[ 1.56 -0.14 -0.81  0.45 -0.09 -0.74 -0.63 -0.67  0.91 -0.03 -2.18 -0.22
 -0.83  3.10 -5.41  1.41 -0.98 -0.10 -0.58 -1.29 -1.27  1.06  0.45 -1.02
 -0.82 -1.39 -1.42] -> Tm mb
[ 0.60 -0.69  2.18  0.70  2.01  2.66  1.27  3.89 -0.31  0.11 -1.54 -0.33
  1.68  2.49  3.28  0.41 -2.56  4.97  1.94  0.29 -0.70 -1.55  0.58 -1.81
 -3.15  1.49 -0.16] -> cz Lf
[ 1.87 -1.11 -1.52  0.67 -0.75 -1.19  0.10  0.28  0.42  0.47 -0.14 -0.22
  0.32 -0.19 -1.76  3.11 -1.42  0.88 -2.36 -0.54 -2.53  0.83  1.98 -1.48
 -0.55 -1.45 -0.60] -> Tm mb
[ 0.27 -1.10 -0.31  1.28  1.08 -0.96 -4.63  3.24 -1.82  3.22  4.37 -0.87
  0.07  1.33 -1.70 -1.93  1.74 -1.94 -4.70 -0.95  0.86  2.76  0.36  2.90
 -0.87 -0.36  3.43] -> jz rf
[ 0.33  0.23 -0.71  1.82  0.05  0.93  1.34  2.20 -0.52  1.74 -1.80  0.39
  0.40 -1.44  1.53 -1.01 -1.67  4.06  2.10  0.41 -2.02 -1.59  0.34 -2.36
 -1.18  2.39 -0.95] -> cz bp
[ 1.05 -0.42 -1.48 -0.95 -1.62 -0.93  1.18 -2.74  1.44 -0.75 -1.70 -0.14
 -0.14 -0.54 -1.95  3.39  0.09  2.09 -0.54 -0.41 -2.45  2.06  0.58 -0.06
 -0.21 -2.29 -1.41] -> Tm zz
[-0.23  0.51  1.13 -0.03  1.77  2.16  0.58  4.37 -0.16  2.06 -0.55  0.15
  0.17  2.16  4.03 -0.16 -3.42  4.76  0.44  1.81  2.02 -1.93  0.88 -2.15
 -3.02  1.74  0.15] -> cz Lf
[ 2.62  0.78 -1.10  1.73 -2.73 -0.81 -0.35  0.12 -0.80  0.48 -3.42 -0.09
  0.00  0.01 -1.08  0.58  0.18  1.77 -1.54 -1.56 -2.19  1.98 -0.26 -1.09
 -0.56 -2.11 -0.58] -> Tm mb
[-0.74 -0.38  0.95  0.87  0.15  1.46  0.76  2.11  0.23  0.55 -2.17 -0.66
  0.60  0.39  2.65  0.72 -3.62  6.52  0.53 -1.73 -0.74 -1.90 -0.22 -1.73
 -1.26  2.74  0.49] -> cz Lf
[-0.22  1.87  1.63  1.65  0.46  2.38  1.62  2.67 -0.62  1.17 -1.12  0.80
  0.57  0.34  4.24  3.41 -1.81  4.03 -0.91  1.09 -1.55 -2.63  1.02 -1.95
 -0.17  2.97  2.36] -> cz Lf
[ 0.03 -0.06 -0.77 -1.19 -0.03 -0.15 -3.79  1.69 -0.70  0.68  3.33 -1.46
 -0.15  0.86 -2.15 -2.52  1.68 -2.60 -2.07 -0.60  1.56  1.85 -0.30  1.64
 -0.40  0.53  1.16] -> jz rf
[-0.22 -0.09 -0.96  0.21 -0.25  0.38  1.91 -1.23  1.06 -1.00 -1.34 -1.04
  0.54  0.60 -0.26  2.15 -1.67  0.97 -1.11 -0.52 -1.19  0.61 -0.87 -2.76
  0.46  0.03 -0.49] -> Tm mb
[-0.01 -0.68 -1.86  0.30  0.27 -0.99  0.54 -1.67  1.09  0.75 -2.89 -0.70
 -0.56  0.01 -1.49  3.67 -2.23  2.28 -0.60  0.38 -1.84  2.78  0.43 -2.62
 -0.08 -2.81 -0.81] -> Tm mb
[ 0.62 -0.62 -0.33  0.89 -1.13 -0.98 -3.98  1.71 -0.75  2.48  2.84 -1.32
  0.03  1.99 -3.54 -3.55  1.95 -1.21 -2.46 -1.82  1.34  2.66 -1.24  1.43
 -0.62  0.36  1.43] -> jz rf
[ 1.50 -0.57 -1.26  0.68 -1.76  0.03  0.48 -1.11  1.07  0.08 -2.84  0.03
  0.40 -0.85  0.82  2.71  0.30  1.66  0.12 -0.31  0.45  0.32  0.50 -3.37
 -0.22 -1.62 -1.27] -> Tm mb
[-2.01 -0.05 -1.97  0.38 -0.16 -0.57  1.39 -1.49 -0.56 -1.56  4.00 -1.47
 -2.59  0.99 -0.68 -0.05  2.68 -0.50 -2.83 -0.36  0.00  0.18  0.45  0.88
  0.67  0.91  3.24] -> jz nb
[ 0.79 -0.63  1.05  0.36 -0.16 -2.72 -3.42  2.46 -4.01  4.17  1.85 -1.11
  0.04  0.36 -2.39 -2.95  1.34  0.47 -1.31 -0.62  0.32  2.70 -1.91  1.69
 -1.34 -1.65  1.68] -> jz rf
[ 0.44 -0.94 -1.26  0.95 -1.64 -1.64 -8.54  1.44  0.62  1.99  2.92 -0.21
 -0.46 -0.16 -3.16 -4.26  3.93 -1.30 -2.82 -0.19  0.26  1.94 -1.46  1.80
 -0.35 -0.28  2.57] -> jz nb
[ 0.15  0.24  1.13  1.40  0.57  1.35 -0.13  0.14 -0.55  1.37 -1.14 -0.18
  0.04 -1.96  0.43 -0.05 -0.27  3.89  0.55  0.23 -2.47 -0.05  0.00 -1.38
 -0.06  2.50  1.09] -> cz bp
[ 0.16 -0.86 -2.53 -0.73 -2.13  0.25  0.50 -2.16 -0.69 -0.76 -2.16 -0.76
 -0.27 -0.19 -0.10  1.39 -0.63  0.78 -0.44 -2.14 -1.04  0.04  0.02 -2.26
  0.33 -1.26 -1.91] -> Tm mb
[ 0.59 -0.92  0.11 -0.30 -0.33 -1.26 -2.12  0.45 -0.87  1.34  2.03 -1.18
 -0.94 -0.44 -1.64 -2.45  0.26 -1.15 -0.42 -0.87  0.59  3.24 -1.00  0.98
 -1.01 -0.60  1.30] -> jz rf
[ 1.94 -0.63  0.78  0.48  0.38 -2.16 -3.12  4.03 -1.90  3.66  1.63 -0.31
  0.63  1.22 -3.36 -4.79  1.48 -0.70 -3.48 -2.21  0.61  4.10 -2.25  1.91
 -3.07 -1.02  1.33] -> jz rf
[ 0.37 -0.21 -0.52  0.30  0.18 -1.28 -2.28 -1.25 -0.98 -0.45  2.22 -1.35
 -1.20  0.51 -4.43 -0.71  2.51 -0.48 -2.91 -1.50  1.97  2.12  0.95  1.39
 -1.61 -0.27  2.21] -> jz rf
[ 1.33 -0.69 -2.40  0.43 -1.83 -1.07 -0.15 -0.65  0.53 -0.02 -2.14  0.69
 -0.33  0.51 -2.69  0.52 -2.63  0.17 -0.59  1.11 -2.98  1.43 -0.87 -1.57
 -0.47 -0.59  1.95] -> Tm mb
[ 0.36 -0.32  2.28  2.26  0.75  1.68 -0.52  2.83  0.21  1.24 -0.86 -2.97
  0.55 -1.27  3.20  0.11 -2.96  4.81  1.58  0.65 -2.06 -0.50  0.78 -3.43
 -1.89  2.17  1.83] -> cz Lf
[-0.74  0.60 -0.37  1.39 -1.07 -1.13 -3.93  2.87 -0.99  2.81  1.89  0.32
  0.90  0.06 -1.62 -2.44  3.26  0.31 -3.63 -0.67  0.23  1.37  0.45  1.86
 -0.92  0.25  5.33] -> jz rf
[ 0.76  0.71 -3.32 -1.59 -1.40 -0.47  2.11 -4.96  0.99 -4.20 -1.41 -2.15
 -1.13 -1.17 -1.55  1.23  0.52  0.18 -0.38 -1.21  0.29 -0.44  0.09 -2.58
  1.53  0.20 -1.24] -> Tm zz
[ 2.13 -0.65  0.70  0.09 -1.30 -0.60  1.27 -2.33  0.38  1.30 -2.62 -0.60
 -0.20 -0.98  0.55  2.26 -1.36  2.08 -0.48 -0.04 -0.36  2.00 -0.28 -1.41
 -1.46 -0.85 -0.81] -> Tm mb
[ 1.60 -0.36 -1.82 -1.12 -1.56 -0.79 -0.90 -1.22  1.43 -1.32 -1.35 -0.55
 -0.29 -0.41 -1.30  0.89 -0.47  0.54 -0.78 -1.64 -0.13  1.27  0.01 -3.02
 -0.40 -1.80 -0.34] -> Tm mb
[ 0.92 -0.97 -0.04  0.25  0.52 -1.27  0.22 -2.31  0.56  1.18  0.21 -0.88
 -0.61 -0.33 -3.60  0.45 -1.41  0.99  0.11  1.74 -1.76  1.12  0.07 -0.43
 -0.13 -1.83  0.48] -> Tm zz
[-0.19 -0.88 -1.70  0.37 -0.47 -0.48  0.01 -1.16 -0.57 -0.87  2.68 -2.79
 -2.01  1.38 -1.26 -1.47  2.56 -2.06 -2.58 -1.78  0.71 -0.12 -0.85  0.07
  2.44  0.20  1.74] -> jz nb
[-0.17 -0.27 -2.00 -0.99  0.08 -1.76 -1.87 -0.18 -0.37 -1.03  3.52 -1.77
 -0.29  1.13 -2.68 -3.09  2.68 -3.90 -1.41 -1.72  2.09  0.89 -0.23  1.02
  1.05 -1.14  1.31] -> jz rf
[ 1.32 -1.01  1.84  1.73  1.25  0.52  1.01  4.57 -0.54  1.44 -0.80 -0.30
  0.88  0.36  1.18  0.50 -1.70  5.18  1.34 -0.25 -2.09  1.71 -0.42 -2.00
 -2.11  1.80  0.53] -> cz Lf
[ 0.40  0.91  2.19  1.46  0.51  0.92  0.11  2.18 -2.23  1.61 -2.54  0.62
  0.84 -0.50  4.55 -1.30 -2.93  3.90  2.16  0.77 -1.40 -0.65 -0.20 -0.27
 -2.68 -0.48  0.66] -> cz bp
[ 1.36 -1.30  1.12  0.34 -1.29 -1.73 -5.42  2.87 -0.61  3.65  3.46 -1.22
  0.53  1.90 -1.17 -0.93  0.25 -3.69 -4.14 -1.71  0.48  6.34 -0.34  2.07
 -0.97 -1.33  1.45] -> jz rf
[-1.07 -1.85 -1.16  1.62 -0.62 -1.46 -3.10  1.32 -1.06  0.69  2.63 -1.40
 -0.05  3.22 -2.93 -2.78  3.68 -0.42 -3.28 -1.56 -1.12  1.11 -1.80  1.27
 -0.75  1.12  2.28] -> jz nb

[ 0.06 -1.47 -0.27  0.12 -1.17  2.70 -0.21  0.55 -0.78  4.49 -1.23 -2.73
  2.00 -0.12  2.35  1.96 -0.37  2.92 -1.27 -0.51  2.40 -0.91 -0.18  2.35
 -1.17  0.80 -1.37] -> Gh [43]
[ 0.55  2.71  3.63 -1.09 -2.41 -0.77  0.11  0.56 -1.98  1.41 -0.35 -1.40
  0.98  0.27 -1.93  0.31  0.74  2.98 -3.70  0.97  5.22  1.04  1.07 -2.69
 -0.75 -0.81  2.76] -> sm [45]
[ 1.09  0.05  4.80  1.72  3.20  2.63  0.45  0.84 -1.32  2.09 -1.14 -2.05
 -0.15 -0.83  0.63  0.18 -0.29  0.52 -1.37  0.99  1.22  0.19 -0.33 -1.73
  0.63  0.35 -0.45] -> Qn [35]
[ 1.93 -0.75  3.87 -1.87  1.61  1.16  0.31  1.44 -0.65  1.13 -3.07 -0.28
  0.39 -1.12  3.14  0.48  0.48 -1.41 -1.27  1.55  0.65  1.69 -0.41  0.92
 -1.43  0.19  1.24] -> Qn [35]
[-0.19  2.45  1.35  4.90  6.09  0.50 -0.10 -1.14  0.55  1.87 -2.08 -1.96
  0.64  0.59 -1.67  1.72  0.16  0.48  0.59 -5.15 -1.17  0.78 -1.75 -3.48
  1.81  0.13 -1.08] -> sm [45]
[ 0.89 -0.03  4.35  3.24  4.25  1.69  0.09 -1.03 -0.52 -1.22 -3.72 -0.73
 -2.07 -0.79  2.77  0.94 -1.59 -0.19  1.92  1.23 -4.10 -0.35  0.03 -1.59
 -1.49  0.64  0.93] -> Qn [44]
[ 2.22  0.06  2.76  6.57  1.40  3.21  0.47  0.08 -2.57  3.86 -1.13 -3.09
  2.97 -1.03 -0.52 -0.30 -2.96  4.33 -2.08 -1.34  4.60  2.45  0.75 -2.02
  1.94 -0.07 -3.28] -> Qn [35]
[ 2.43 -0.52  2.43 -4.57  2.99 -1.22 -0.02  0.58 -3.68 -0.80 -0.71 -1.30
  4.45 -1.24  3.13  1.02 -0.25  0.76 -1.26 -3.57  3.41  1.58 -0.01 -1.15
 -0.95  0.81  1.06] -> Fd [46]
[ 1.26 -1.74 -5.06  4.59  4.36  3.36  0.08 -1.71 -3.14  3.29 -4.29 -2.28
  7.36  0.82  4.25  3.39  0.43  2.59 -2.08 -6.24  0.45  0.51 -2.16 -1.08
 -1.14  3.12 -3.75] -> Gh [43]
[ 0.39  0.42  3.52 -0.09  1.74 -0.62 -0.06 -0.05  0.23  0.14 -0.56 -1.54
  1.47 -0.47 -2.73 -0.08 -0.35  5.63  0.73 -1.01  3.29  0.67 -0.26 -1.76
  0.48 -1.48 -1.37] -> sm [24]
[-0.71  2.08  2.33  1.93  6.35 -0.60  0.44 -0.74  0.11 -3.65 -2.61 -2.08
 -0.73 -0.37  0.27  1.61  1.75  2.14  3.15 -0.78 -0.57 -1.28 -1.00 -2.28
 -1.54 -1.06  0.91] -> sm [24]
[ 1.25  0.25  0.99 -0.12 -0.65  2.20 -0.41  0.30 -1.25  4.20 -2.23 -1.14
  4.51 -0.09  1.74  0.30 -1.89  5.68 -1.75 -2.85  3.93  0.06 -0.02 -1.05
  0.31  2.07 -1.69] -> Gh [27]
[ 0.53  4.46  4.97 -1.14  2.97 -3.07  0.92  2.99  0.98 -2.18 -5.90  0.06
  1.50 -1.05 -0.09 -0.94  0.80  3.06 -1.80 -3.01 -1.14  0.21  0.73 -2.73
 -1.37  0.57  1.99] -> sm [45]
[-0.60  0.02  0.31 -2.24 -0.86 -1.53 -0.07 -0.14 -0.94 -2.36 -2.18  1.85
  0.22 -0.50  0.17  0.33 -0.70  1.66  0.66 -0.09 -0.27 -0.02  1.28 -0.92
 -0.29 -1.82  1.63] -> Fd [32]
[ 0.07 -1.35  4.54 -0.49 -0.06  0.06  0.74 -0.02 -2.03 -4.20  1.56 -1.26
  2.88 -0.98  2.51  0.78 -2.19  4.84  2.98  0.03  3.01 -2.99  1.51 -0.19
 -1.54 -2.61  0.94] -> Fd [32]
